Each row of numbers stands for one element and depends on some of the facts below. Use the named rows to name the rest.

Some elements and their rows:
driklu: [ 27   6 -10   3  -9  12 -36 -22  14  -8 -12   1 -26  -6   0  -2  12  -1
   6  -5   8 -15   2  15  17 -10   8   1   2  16  -3  23  -4   6 -14 -28
 -18 -10  10  -3  -7]
piplak: [-12  13 -15  16 -18  14  -2  16  -8  -8   0  15 -12  -5  -6  20  -8   7
   7  -9   4   8  -7  -8   5 -17   9  20   9  14  -2   3  -5   1   7 -21
   2 -17   5  -4   8]
plitros: [ 23   7   5   4  -5  12 -33 -22  20   1  -5   1 -25  -1  -6   3   8  -5
   5  -1  11 -15   4  14  21 -20   5  -1   1  27   4  21  -2   5 -19 -28
 -20 -19  10   3 -15]
flore: [-21  25 -10   8 -24  25  -8  18 -14  -6  -1  14 -13  -1  -6  14  -7  11
   9 -14   9   0  -8  -2   6 -23  16  17   5   6 -10   1 -12   6   6 -21
   5 -17   4  -5   5]
skibreklar: [-17  15 -21  12 -18  17  -6  21  -8 -11   0  13  -9  -5  -2  19  -6  10
   7 -12   2   4  -7  -2   1 -14  10  20   5  10  -3   3  -6   2   3 -20
   2 -17   8  -6   9]
gotal: [-12  11 -18  17 -17  20  -1  15  -6  -5  -3  15  -9  -8  -5  17  -7   6
  12  -7   8   8  -9  -8   3 -16   6  24  -2  17  -3   2  -5  -1  11 -24
   0 -11   6  -7   7]
stuza: [-18  13 -21  13 -15  11  -6  18 -11 -13  -3  10  -7  -1  -5  18  -3   6
  12  -5   0   6   0  -3  -2 -15  10  21   3  14  -5  -1  -6   4   6 -18
  -1 -19   4  -8   8]
megre: [-14  14 -20  17 -18  14  -6  18  -7 -11  -3  14 -13  -5  -5  19 -11   8
   7  -9   4   5  -7  -6   1 -15  10  21   6  11  -3   3  -3   1   4 -19
   1 -15   8  -8  10]
brubreskal: [-14  14 -18  16 -17  14  -5  17  -9 -10  -1  15 -13  -4  -5  18 -10   7
   6  -9   3   5  -9  -6   3 -15  11  23   7  12  -4   4  -3   2   4 -20
   2 -16   8  -6  11]
draru: [-17  15 -20  11 -13  10  -3  19  -9 -12  -2   9  -6  -3  -6  17   0   7
  12  -9   3   8  -2  -6   0 -12  10  20   7  15   2  -2  -6   3  10 -22
  -2 -20   3  -1   6]
gesus: [-14  11 -18  14 -18  13  -3  17 -10 -10  -5  13 -11  -4  -4  19  -9   9
   7  -9  -1   5  -6  -6   1 -18   8  21   6  14  -5   1  -5   0   2 -19
   3 -15   5  -9   8]
sibrek: [ 21   5 -13  -1  -3   6 -37 -22   8 -11 -17  -6 -20  -1  -3  -7  19  -5
  15   2   7 -14  11  17  12  -7   9   4  -4  19  -5  16  -5  12  -8 -28
 -23 -12   4  -2  -7]
toli: [-19  14 -20  12 -12   8  -7  17 -14 -11  -7   7  -7   0  -9  14  -2   4
  15  -2   0   7   2  -6  -2 -14  11  24   3  17  -4  -4  -4   7  11 -20
  -5 -19   1  -5   9]
barek: [-12   9 -20  17 -17  24   0  15  -4  -3  -4  16  -6 -11  -3  16  -5   6
  15  -7  10   8 -12  -7   2 -14   5  26  -8  18  -3   1  -6  -2  14 -26
   0  -9   7  -7   7]
dobre: [-20  17 -14  14 -13  17  -5  19  -1  -1   1  13  -9  -2  -8  21 -17   6
   4  -3   0   2  -7  -7   2 -23   8  22   0  21   5   3   3   3   1 -19
  -1 -21  12  -5   1]
fulikim: [-14  13 -16  19 -17  13  -5  18  -7 -10  -1  15 -15  -5  -6  19 -11   4
   7  -8   7   6  -8  -8   3 -14  12  21   8  11  -2   3  -2   2   6 -20
   1 -15   7  -6  11]
puskar: [-13  17 -19  17 -18  14  -6  16  -8  -9  -3  15 -12  -7  -7  18 -10   9
   8  -9   4   7  -6  -7   3 -17   7  22   9  14  -4   3  -2   1   6 -21
  -1 -16   6  -6   9]
flosi: [ 28   4 -13   3  -9  17 -33 -23  17  -6 -13   2 -22  -9   2  -4  15  -2
   9  -6  11 -15   0  15  16  -7   7   3  -6  17  -2  23  -6   4  -9 -31
 -17  -7  11  -3  -8]
munin: [-20  17 -13  14 -13  17  -5  19  -1  -1   1  12 -10  -2  -8  22 -17   5
   4  -3   0   2  -6  -7   3 -23   8  21   1  22   5   2   4   3   1 -19
  -2 -22  11  -5   1]

Some facts about the elements:
α: refers to; Φ: is of sort
bamek Φ:a
barek α:vobra Φ:a
befivim α:brofe Φ:b
begren α:sozil,fugris,bamek Φ:a
beklim α:grufi,stister Φ:b
beplun α:vobra,dretadok,bamek,vofol Φ:a
bifliskek α:mireplik,barek Φ:a
biva α:skapa,stimam Φ:a
bradril α:skapa Φ:a
bregum α:sikur,brudre,mekek Φ:a
briplitrok α:sibrek Φ:a
brizer α:fugris,bamek Φ:a
brobrer α:goga Φ:a
brofe α:lilor,dratrum Φ:a
broflos Φ:a
broplik α:zelan Φ:b
brubreskal α:zosik Φ:a
brudo α:mavun Φ:a
brudre α:vofol Φ:a
bruru α:skapa Φ:a
bruvi α:sepa,sustofles Φ:a
deplas α:firo,selum Φ:a
ditam α:trubu Φ:a
dobre Φ:a
draru α:bamek,vetri,vofol Φ:a
dratrum α:velu Φ:a
drazi α:neplan Φ:b
dreker α:skapa,kado Φ:a
dretadok α:zodul,vofol Φ:b
drigrem α:zodul,dratrum,tomun,mivus Φ:a
driklu α:nuskel Φ:b
drilen α:zelan,dratrum Φ:a
drilos α:vobra,sibrek Φ:a
drisuk α:bamek,plitros,flore,trigrar Φ:a
drore α:bamek Φ:a
dugik α:skapa,skisku Φ:a
dumir α:stimam,skodir,skudrem Φ:a
dutaflo α:zodul,sozil,vofol Φ:b
dutrekam Φ:a
fesesas α:trubos Φ:a
fidake α:nebu,bamek,ploklo,trasu Φ:a
fikogu α:mekek Φ:a
fipa α:fugris Φ:b
firo α:sikur Φ:a
flala α:dugik Φ:a
flaviplir α:flazu,bamek,drisuk Φ:a
flazu Φ:a
fletra α:skudrar,brubreskal Φ:b
flika α:broflos Φ:a
flipem α:stister,lapleno Φ:a
floken α:dobre Φ:a
flore α:skilu Φ:a
flosi α:goga,vobra,drore Φ:b
fugris α:skilu,vofol Φ:a
fulikim α:skudrar,klokle,podrun Φ:a
gesus α:velu Φ:a
goga α:trubu Φ:b
gotal α:vobra,penustam Φ:a
gramar α:skisku Φ:a
gretes α:ditam,barek,viste,vofol Φ:b
grinol α:dretadok,trasu Φ:a
groketrak Φ:a
gropar Φ:a
grufi α:flore Φ:a
guplefi α:podem,toli,fulikim Φ:b
kabrir α:bamek,skilu,vofol Φ:a
kado Φ:b
keleser Φ:a
klesa α:brizer Φ:a
klogon α:sozil Φ:a
klokle α:dretadok Φ:b
kloklunal α:groketrak Φ:b
kluvek α:bamek,vogatri,plitros Φ:a
kovu Φ:a
lapleno Φ:a
larigror α:floken,viste Φ:b
lilor α:vobra Φ:a
lipen α:sikur,firo Φ:a
lipletra α:skilu Φ:a
logol α:nupas Φ:a
lufu α:nuskel,papu,kabrir,megulu Φ:a
lusebrun α:plitros,muda Φ:b
mavun α:skilu Φ:b
mebom α:flika,piplak Φ:a
megre α:mivus Φ:a
megulu α:bamek,vofol Φ:a
mekek α:muda Φ:a
mibrobir α:lapleno,skilu Φ:b
miflo α:zodul,bradril,kabrir Φ:b
migrak α:flore Φ:a
mireplik α:plitros,skilu Φ:b
mivus α:nebu,nubrakur Φ:b
muda α:vofol Φ:b
munak α:pligrol Φ:a
munin Φ:a
nebu α:lipletra Φ:a
neplan Φ:a
nibem α:kado Φ:a
nopor α:flazu,stubruk,tiklis Φ:b
nubrakur α:drore Φ:b
nufli α:lapleno,skilu,klogon Φ:a
nupas Φ:b
nuskel Φ:a
nuzus α:drigrem,neplan Φ:a
papu Φ:a
penustam α:kabrir Φ:a
peska α:gretes,fugris,mivus,dugik Φ:a
piplak α:kluvek Φ:a
plakloflo α:rugam Φ:a
plapok α:skilu,vofol Φ:b
pligrol α:brofe,tegra Φ:a
pligros α:lilor Φ:a
pliser α:skilu,trubu Φ:a
plitros Φ:b
plobi α:vusku,vofol Φ:a
ploklo Φ:a
pluvik α:viste Φ:b
podem α:zodul,skilu,vofol Φ:a
podrun α:zodul Φ:a
pokler α:vofol Φ:a
posti α:beklim Φ:b
puradir α:rogu Φ:b
puskar α:bradril Φ:a
reran Φ:a
rogu α:bamek,stobrestu Φ:a
rugam α:stodrek,dutaflo,mekek Φ:b
saflir α:keleser Φ:a
sanetre α:plobi,sozil Φ:a
selum α:groketrak Φ:b
sepa α:sikur,vobra,vofol Φ:a
sibrek α:vofol Φ:b
sikur α:vofol Φ:a
simiflu α:groketrak Φ:a
skapa α:vofol,kabrir Φ:a
sketu α:nufli,drilen,stubruk Φ:b
skibreklar α:fugris,flore,trubu Φ:a
skilu Φ:b
skisku α:brizer Φ:a
skodir α:podem Φ:a
skudrar α:sikur Φ:a
skudrem α:groketrak,staza Φ:a
sogrun α:sepa Φ:b
sorupa α:ditam Φ:a
sozil α:firo,vofol Φ:b
stadregril α:broflos,groketrak Φ:a
stastor α:nupas,vofol,tomun Φ:a
staza α:vobra,skilu,vofol Φ:a
stimam α:plitros,kabrir Φ:a
stister α:vofol Φ:a
stobrestu Φ:a
stobugran α:nubrakur,groketrak Φ:b
stodrek α:brudre Φ:b
stubruk α:viste Φ:a
studon α:trasu Φ:b
stugul α:grufi,podem,munin,plitros Φ:a
stuza α:fugris,nubrakur,vofol Φ:a
sustofles Φ:a
taflu α:skilu,stastor Φ:b
tegra α:stobrestu Φ:a
tiklis α:brizer,plitros Φ:a
toli α:vofol Φ:a
tomun α:dretadok Φ:a
trasu α:vofol,stobrestu Φ:a
trazes α:stobrestu Φ:a
tremol α:dratrum Φ:b
trigrar Φ:b
trubos α:vobra,lilor Φ:b
trubu α:bamek Φ:a
trugru α:broplik,groketrak,stubruk Φ:a
trutugrek α:tomun Φ:b
velu α:fugris,vofol,stobrestu Φ:b
vetri α:brizer,klokle,staza Φ:b
vigres Φ:b
viste α:skapa Φ:a
vizik α:zosik Φ:b
vobra Φ:b
vofol Φ:a
vogatri α:gropar Φ:a
vusku α:kado Φ:a
zadas α:zozor,vofol Φ:b
zadrizil α:trutugrek Φ:b
zalo α:skilu Φ:b
zelan Φ:a
zepal α:megre,kado Φ:a
zodul Φ:a
zosik α:klogon Φ:a
zozor α:drilen Φ:b
zudrok α:ditam,bamek Φ:a

Name these rows:
No name comes twice in this set of rows, the named rows included.
[-17  11 -16  12  -7   8  -6  15 -18  -9  -3   9  -4   4 -10  11  -2  -1
  12   0  -1   6  -4  -5   1  -9  17  32   4  18  -6   1  -3  12  13 -23
  -2 -21   4   1  15]  sikur
[-13  17 -17  15 -17  14  -4  16  -8  -8  -3  13 -12  -6  -8  19  -8   8
   8  -9   4   8  -6  -8   4 -18   8  21  10  16  -3   3  -4   1   8 -21
   0 -16   5  -4   7]  lufu
[-18  20 -16   6 -11  16   1  22   5  -4   4   9  -3  -3  -5  24  -5  10
   3 -13   0   4  -7  -8   3 -17   8  16   6  20  16   0   0  -1   6 -23
  -3 -26  11   4  -4]  bamek
[-16  11 -18   8 -14   6   0  16 -15 -10 -13   8  -8   0  -8  15  -5   9
  10  -7  -9   6   0  -8  -1 -18  10  22   5  17  -3  -4  -4   4   6 -21
  -2 -14  -1  -8   6]  trasu
[ 26   6 -11  10 -11   6 -38 -19  19 -12 -13   0 -32  -7   0  -2  11  -5
   9  -3  17 -16   6  12  14  -9  10  -3   0  10   1  21  -2   4 -12 -27
 -20  -8   8  -5  -7]  klokle
[-13  11 -16  11 -17  12   1  16 -11  -8  -8  13 -11  -4  -5  18  -9  12
   5 -11  -7   5  -6  -7   2 -19   8  21   7  16  -4   1  -4   0   1 -21
   3 -13   3  -9   6]  trazes
[-15  14 -20  14 -14  12  -1  19  -5  -9  -5  10  -7  -5  -6  16  -1   6
  14  -8   7   8  -4  -8  -1 -12   9  20   1  14   3  -3  -5   1  14 -24
  -4 -16   3  -3   5]  beplun
[-12  18 -22   9 -15  14   2  20  -2 -12   2  11  -6  -7  -2  21   2  11
   6 -18   3   9  -8  -8   3 -10   9  17  11  13   9   1  -6  -2  11 -25
   0 -20   7   2   3]  drore
[-15  16 -17  21 -19   9  -7  19  -4 -10  -5  13 -18  -5  -7  19 -13   5
   9  -7  11   4  -5 -11   1 -16  13  18   7   8   1   1   0   1   8 -20
  -2 -14   4  -7   8]  podrun
[ 22   7 -11   4  -6   4 -38 -20  12 -11 -16  -4 -26  -2  -3  -6  14  -6
  11   0  10 -17   9  15  13  -7  12   2   0  14  -2  19  -2  10 -10 -28
 -22 -11   6  -2  -6]  dutaflo
[-15  20 -28  10 -17  18  -6  21  -4 -12  -2  13  -9  -8  -2  17  -7  11
   4 -14   2   2 -11  -5   1  -9  13  24   7   7   2   5  -1   3   8 -23
   0 -16  13  -4   9]  ditam
[ 22   3  -6   2  -5  23 -31 -22  24   5 -11   1 -18  -8   0  -2   9  -4
  10   1  13 -17  -2  15  16 -14   3   5 -19  27   5  21  -1   4 -11 -33
 -21  -9  15  -3 -16]  vobra
[ 29  -1 -11   5 -10  20 -29 -25  17  -3 -15   3 -21 -11   3  -5  16  -2
  13  -4  16 -13  -3  15  16  -9   3   6 -14  20  -4  21  -7   1  -8 -34
 -17  -1   9  -6  -9]  trubos
[ 22   5 -10   0  -3   4 -37 -23   7 -11 -17  -6 -21   1  -4  -7  19  -6
  14   2   7 -14  11  16  14  -8   9   4  -1  20  -5  17  -6  12  -9 -28
 -22 -14   4  -1  -6]  muda

The same elements again, as new rows of numbers:
Known rows:
sorupa: [  2  -2  -2  -4   8  -3  -4 -10   5  -4   0   3   7]
trubu: [ 11  -9 -13  -7  18  -9   1 -10   3  -3  -1   1 -10]
vetri: [ -4 -11   7   0  -2   6   2  10  -2 -19  15  -1   1]
pluvik: [  1  -3  16   5  -2  16   1   6  -6  -8   7  -1 -24]
dratrum: [  0 -12 -11  -4   6  -4  -4 -10  15 -17  -3   8  19]
tremol: [ -1  -8  14   5   0  14   0  -4   4 -20   5  -1  -4]
brudre: [  2 -12 -17   9   7  -8  15 -13   0  22   5   2   3]
vofol: [  2 -11 -14   6   6  -7  12 -13   2  18   5   4   4]
stuza: [  1 -15 -12   2  10 -10  12  -5   3   0   3   6  13]
sepa: [  2  -3  -4   0   8  -8  -4 -11   5  21  10  -7   3]
skudrem: [ -1   4  19  -7   6 -12   2   7  -1   7   9   2   9]
nopor: [ -1  -3  14   4   0  13   2   3  -2 -10   8  -1 -12]
plitros: [-3  0  7  3 -4 16  5 -1 -5 -5 12  0 -8]
mireplik: [ -7  -1  13   6  -8   9  16  -2 -16 -14  18   2   4]
lipletra: [ -7  -1   0  -1   0 -13   8  -8  -8 -14  11   7  25]
logol: [-1 -3 -8 -5  4 -4 -7 -8  5 -3  3  5 10]
neplan: [-1 -1 -9 -5  3 -4 -7 -9  7 -3  2  5 10]
munak: [-1 -2 -8 -5  4 -4 -7 -8  6 -2  1  5 10]
skudrar: [ -7   8 -11  -8   6 -16 -18   5   5  17   4  -3  11]

Which element is each row?
No name comes twice in this set of rows, the named rows included.
[  2  -5  19   3   3  10   3   0  -2 -10   9  -4 -15]  nubrakur
[  2 -23 -28 -10  12 -17   5   7   4 -18   7   8  19]  brizer
[ -1 -11 -10  -5   6  -7  -3  -2   6 -14   1   7  15]  peska
[ -1   3  44   3   1   5  11  14  -9   3  14  -5 -14]  kloklunal
[  2  -8  -4  -6   5   0  -9 -17  15 -14   0   4  15]  brofe
[  2  -8   3   4   4  -9  12 -17  -4   4  15  -1  12]  staza
[  8  -7 -15  -6  11  -8  -2  -8   4  -1   1   1  -5]  zudrok
[ -1  -8  17   2   0  10   2   1   1 -17   7  -2  -7]  mivus
[-4  2 -6 -6  4 -9 -8 -1  4  6  4  2  9]  deplas
[  0  -9 -16   2   4  -8   1 -13   5   7   5   4   9]  stastor
[ -2  -2   3  -2   7  -9   9 -10  -5 -15   5   6  19]  pliser
[ -5   1  -1  -2   2  -9   3  -7  -4 -10   7   7  20]  nufli

